Look-ups in named tables: a row name and a column name give one cell, copied from the table.

Table Vuregu
,Geda,Vinugek,Paz,Bobefo,Feluke,Davofu
Pevo,140,154,140,228,103,225
Somas,145,162,147,222,119,185
Gef,174,187,176,192,164,200
Ruzoli,185,180,188,185,152,185
Reruzu,128,131,122,185,62,185
Sol,162,168,199,207,129,185
Guzeme,139,153,139,229,102,225
Nanege,177,187,178,190,165,197

Somas, Bobefo => 222
Reruzu, Vinugek => 131
Gef, Geda => 174
Somas, Feluke => 119
Pevo, Vinugek => 154
Nanege, Vinugek => 187
Somas, Davofu => 185
Row with the largest Feluke: Nanege

Sipam:
,Genamig,Vas,Fes,Vabote,Luzudel,Vufab
Vifodu,-6.12,0.18,-1.96,-4.76,-1.37,-8.23
Burosop,5.63,6.16,6.90,-3.48,-3.15,4.30
Zefi,4.84,-6.36,-5.52,6.31,7.14,6.83

What is the Vabote of Zefi in Sipam?
6.31
What is the Vabote of Vifodu in Sipam?
-4.76
What is the Vas of Zefi in Sipam?
-6.36
What is the Genamig of Burosop in Sipam?
5.63
What is the Vufab of Vifodu in Sipam?
-8.23
What is the Vas of Burosop in Sipam?
6.16
What is the Vas of Vifodu in Sipam?
0.18
What is the Vufab of Zefi in Sipam?
6.83
What is the Luzudel of Zefi in Sipam?
7.14
What is the Genamig of Vifodu in Sipam?
-6.12
What is the Fes of Vifodu in Sipam?
-1.96
What is the Vabote of Burosop in Sipam?
-3.48
What is the Vufab of Burosop in Sipam?
4.30
What is the Fes of Burosop in Sipam?
6.90
What is the Luzudel of Vifodu in Sipam?
-1.37
What is the Luzudel of Burosop in Sipam?
-3.15
What is the Fes of Zefi in Sipam?
-5.52
What is the Genamig of Zefi in Sipam?
4.84
Which row has the largest Luzudel? Zefi

Table Zezu
	Luku	Dobele	Lapogi	Lenegen
Gad	115	87	98	52
Gube	164	106	127	110
Soz	122	102	105	49
Gub	109	137	122	106
Sula	209	117	128	171
Zudo	77	168	127	161
Tonur	162	121	114	177
Ziler	171	68	125	105
Mati	139	117	127	172
Buz	164	120	121	145
Rup	174	107	137	127
Ranugor	117	87	124	140
Kep	59	95	117	106

Soz, Lenegen => 49
Mati, Lapogi => 127
Soz, Luku => 122
Gad, Lapogi => 98
Zudo, Luku => 77
Mati, Lenegen => 172
Gub, Luku => 109
Kep, Luku => 59
Gube, Lenegen => 110
Soz, Lapogi => 105
Rup, Lenegen => 127
Gube, Lapogi => 127
Zudo, Lenegen => 161
Kep, Lenegen => 106
Gube, Luku => 164
Kep, Lapogi => 117
Which row has the largest Lenegen? Tonur

Sesitu =
	Bakunab	Futeg	Dud
Diman	206	115	216
Vodul	140	130	196
Vigiki	210	128	150
Vegon	63	180	94
Kave	73	178	64
Dek	55	169	99
Pumav	208	177	122
Vonipi	193	206	131
Mifemum	152	87	149
Tok	55	145	125
Tozuleb	129	73	163
Tudan	142	71	182
Fip	221	114	211
Ges	219	191	145

Ges, Bakunab => 219
Tok, Dud => 125
Vigiki, Bakunab => 210
Fip, Dud => 211
Dek, Dud => 99
Tozuleb, Bakunab => 129
Vonipi, Futeg => 206
Tozuleb, Futeg => 73
Tok, Futeg => 145
Mifemum, Dud => 149
Dek, Bakunab => 55
Pumav, Futeg => 177
Kave, Dud => 64
Vegon, Bakunab => 63
Vodul, Futeg => 130
Vodul, Bakunab => 140
Mifemum, Bakunab => 152
Vegon, Dud => 94
Ges, Dud => 145
Vonipi, Dud => 131

Vum
|  | Pevuzi | Tilig | Guso | Bap | Ger | Detub | Lofilaz | Zapon | Petira | Rog |
|---|---|---|---|---|---|---|---|---|---|---|
| Vog | 0.43 | 0.99 | 0.25 | 0.68 | 0.44 | 0.30 | 0.63 | 0.50 | 0.35 | 0.48 |
| Kam | 0.42 | 0.93 | 0.25 | 0.68 | 0.47 | 0.34 | 0.63 | 0.50 | 0.39 | 0.52 |
| Dov | 0.41 | 0.85 | 0.28 | 0.66 | 0.49 | 0.39 | 0.62 | 0.50 | 0.44 | 0.55 |

Ger of Vog: 0.44
Rog of Vog: 0.48
Guso of Vog: 0.25
Zapon of Dov: 0.50
Bap of Kam: 0.68
Tilig of Vog: 0.99
Guso of Kam: 0.25

Dig:
,Fuvu,Mis
Movofet,47,21
Gitiza,37,76
Vikir,51,69
Sovur,48,50
Saz,41,20

Fuvu of Vikir = 51
Mis of Vikir = 69
Fuvu of Sovur = 48
Mis of Gitiza = 76
Mis of Movofet = 21
Fuvu of Movofet = 47
Fuvu of Gitiza = 37
Fuvu of Saz = 41
Mis of Saz = 20
Mis of Sovur = 50

Keve
|  | Bafe | Nat | Kefol | Fubotar | Peg | Debove |
|---|---|---|---|---|---|---|
| Raf | 98 | 92 | 193 | 135 | 163 | 168 |
| Dab | 74 | 60 | 184 | 134 | 174 | 166 |
| Bazaze | 134 | 133 | 148 | 94 | 126 | 101 |
| Sipi | 98 | 97 | 166 | 191 | 180 | 212 |
| Nupeg | 56 | 44 | 194 | 161 | 228 | 206 |
| Gufuru | 151 | 155 | 116 | 105 | 123 | 106 |
| Rusoret | 119 | 108 | 166 | 146 | 158 | 166 |
| Bor | 96 | 90 | 165 | 152 | 183 | 185 |
| Tubigo | 190 | 211 | 91 | 159 | 98 | 127 |
| Rotud | 194 | 209 | 85 | 121 | 87 | 95 |

Bafe of Sipi is 98
Debove of Tubigo is 127
Debove of Bazaze is 101
Bafe of Dab is 74
Debove of Rusoret is 166
Bafe of Bor is 96
Kefol of Bor is 165
Debove of Sipi is 212
Row with the largest Bafe: Rotud

Nobi
         Vupe  Bar  Dokifub  Mip  Takanud  Tudu
Voru      147  104      134  150       97   106
Nipufa    110  111      113  109      112   110
Rir        54   36       54   48       73    37
Lalum     110  192      123  112      187   191
Fod       115   95      127  109       99    90
Kebepum   108   43       97  105       66    46
Zasil      91  110       99   89      124   109
Falod     124  100      131  119       98    96
Niruze     84   49       83   79       79    50
Kefopa    101   89      103   99      107    90

What is the Takanud of Kefopa in Nobi? 107
What is the Tudu of Niruze in Nobi? 50
What is the Tudu of Kefopa in Nobi? 90
What is the Dokifub of Nipufa in Nobi? 113
What is the Takanud of Niruze in Nobi? 79
What is the Takanud of Zasil in Nobi? 124
What is the Dokifub of Zasil in Nobi? 99
What is the Vupe of Nipufa in Nobi? 110
What is the Mip of Zasil in Nobi? 89
What is the Dokifub of Kefopa in Nobi? 103
What is the Takanud of Nipufa in Nobi? 112
What is the Dokifub of Niruze in Nobi? 83
What is the Takanud of Voru in Nobi? 97
What is the Dokifub of Fod in Nobi? 127
What is the Vupe of Zasil in Nobi? 91
What is the Mip of Lalum in Nobi? 112
What is the Bar of Kebepum in Nobi? 43
What is the Mip of Rir in Nobi? 48
What is the Tudu of Kebepum in Nobi? 46
What is the Vupe of Falod in Nobi? 124
Which row has the largest Vupe? Voru

Table Benuka
,Guzab,Serafam
Kabi,6962,8412
Bil,8372,3175
Rez,5774,5252
Vus,5294,3338
Zipu,5508,6871
Vopot,6431,5651
Nug,7817,3267
Mezore,1736,1986
Zemug,1880,5131
Zug,6397,1460
Ziter,3501,7063
Vupe,1739,7008
Bopanik,1478,5352
Par,5325,7474

Rez, Guzab -> 5774
Ziter, Serafam -> 7063
Vopot, Guzab -> 6431
Par, Serafam -> 7474
Bil, Guzab -> 8372
Rez, Serafam -> 5252
Mezore, Guzab -> 1736
Bil, Serafam -> 3175
Nug, Guzab -> 7817
Row with the largest Guzab: Bil

Table Tal
	Vozopa	Nuvo
Dav	55	130
Bavuzi	78	172
Fiziven	83	203
Parufa	54	133
Kadusoz	66	149
Ser	98	200
Nes	85	178
Bevanel	58	132
Begatus	69	151

Vozopa of Kadusoz: 66
Vozopa of Fiziven: 83
Nuvo of Bevanel: 132
Nuvo of Bavuzi: 172
Nuvo of Fiziven: 203
Vozopa of Bavuzi: 78
Nuvo of Nes: 178

Lov:
	Potag	Soz
Ritevi	50766	-74213
Pov	-8817	48212
Gifovi	1402	14258
Tok	-18510	13258
Zuzu	42836	-11811
Nuta	41274	-18827
Suf	16457	8300
Vod	-5283	31858
Rekezo	40079	32710
Ratabob	56740	43371

Soz of Vod: 31858
Potag of Gifovi: 1402
Potag of Rekezo: 40079
Potag of Suf: 16457
Soz of Tok: 13258
Soz of Zuzu: -11811
Potag of Vod: -5283
Potag of Ratabob: 56740
Potag of Zuzu: 42836
Soz of Ritevi: -74213
Potag of Tok: -18510
Soz of Pov: 48212
Potag of Pov: -8817
Soz of Rekezo: 32710
Row with the largest Soz: Pov

Vul:
|  | Roso | Gimi | Zupo | Dazif | Noviduf | Far | Gaburo | Lut | Bukaga |
|---|---|---|---|---|---|---|---|---|---|
| Meve | 0.131 | 0.707 | 0.389 | 0.609 | 0.351 | 0.400 | 0.661 | 0.545 | 0.592 |
| Finim | 0.368 | 0.552 | 0.629 | 0.632 | 0.264 | 0.400 | 0.269 | 0.436 | 0.574 |
| Zezut | 0.510 | 0.363 | 0.560 | 0.519 | 0.539 | 0.693 | 0.443 | 0.564 | 0.405 |
| Roro | 0.540 | 0.370 | 0.399 | 0.530 | 0.624 | 0.692 | 0.590 | 0.515 | 0.295 |
| Fet | 0.453 | 0.560 | 0.732 | 0.590 | 0.282 | 0.365 | 0.425 | 0.231 | 0.542 |
| Futuf | 0.517 | 0.660 | 0.277 | 0.575 | 0.462 | 0.351 | 0.685 | 0.517 | 0.399 |
| Kepinon | 0.658 | 0.604 | 0.230 | 0.546 | 0.519 | 0.430 | 0.588 | 0.528 | 0.478 |
| Dozam | 0.417 | 0.743 | 0.404 | 0.575 | 0.345 | 0.342 | 0.547 | 0.593 | 0.435 |
| Ritive | 0.473 | 0.449 | 0.311 | 0.658 | 0.782 | 0.700 | 0.476 | 0.550 | 0.343 |
| Lidon | 0.462 | 0.631 | 0.394 | 0.549 | 0.460 | 0.542 | 0.606 | 0.561 | 0.497 |

Noviduf of Kepinon: 0.519
Bukaga of Futuf: 0.399
Noviduf of Zezut: 0.539
Roso of Fet: 0.453
Gimi of Finim: 0.552
Far of Futuf: 0.351
Lut of Roro: 0.515
Gaburo of Finim: 0.269
Bukaga of Finim: 0.574
Bukaga of Fet: 0.542
Bukaga of Lidon: 0.497
Roso of Kepinon: 0.658
Bukaga of Roro: 0.295
Gaburo of Roro: 0.590
Roso of Zezut: 0.510
Gaburo of Ritive: 0.476

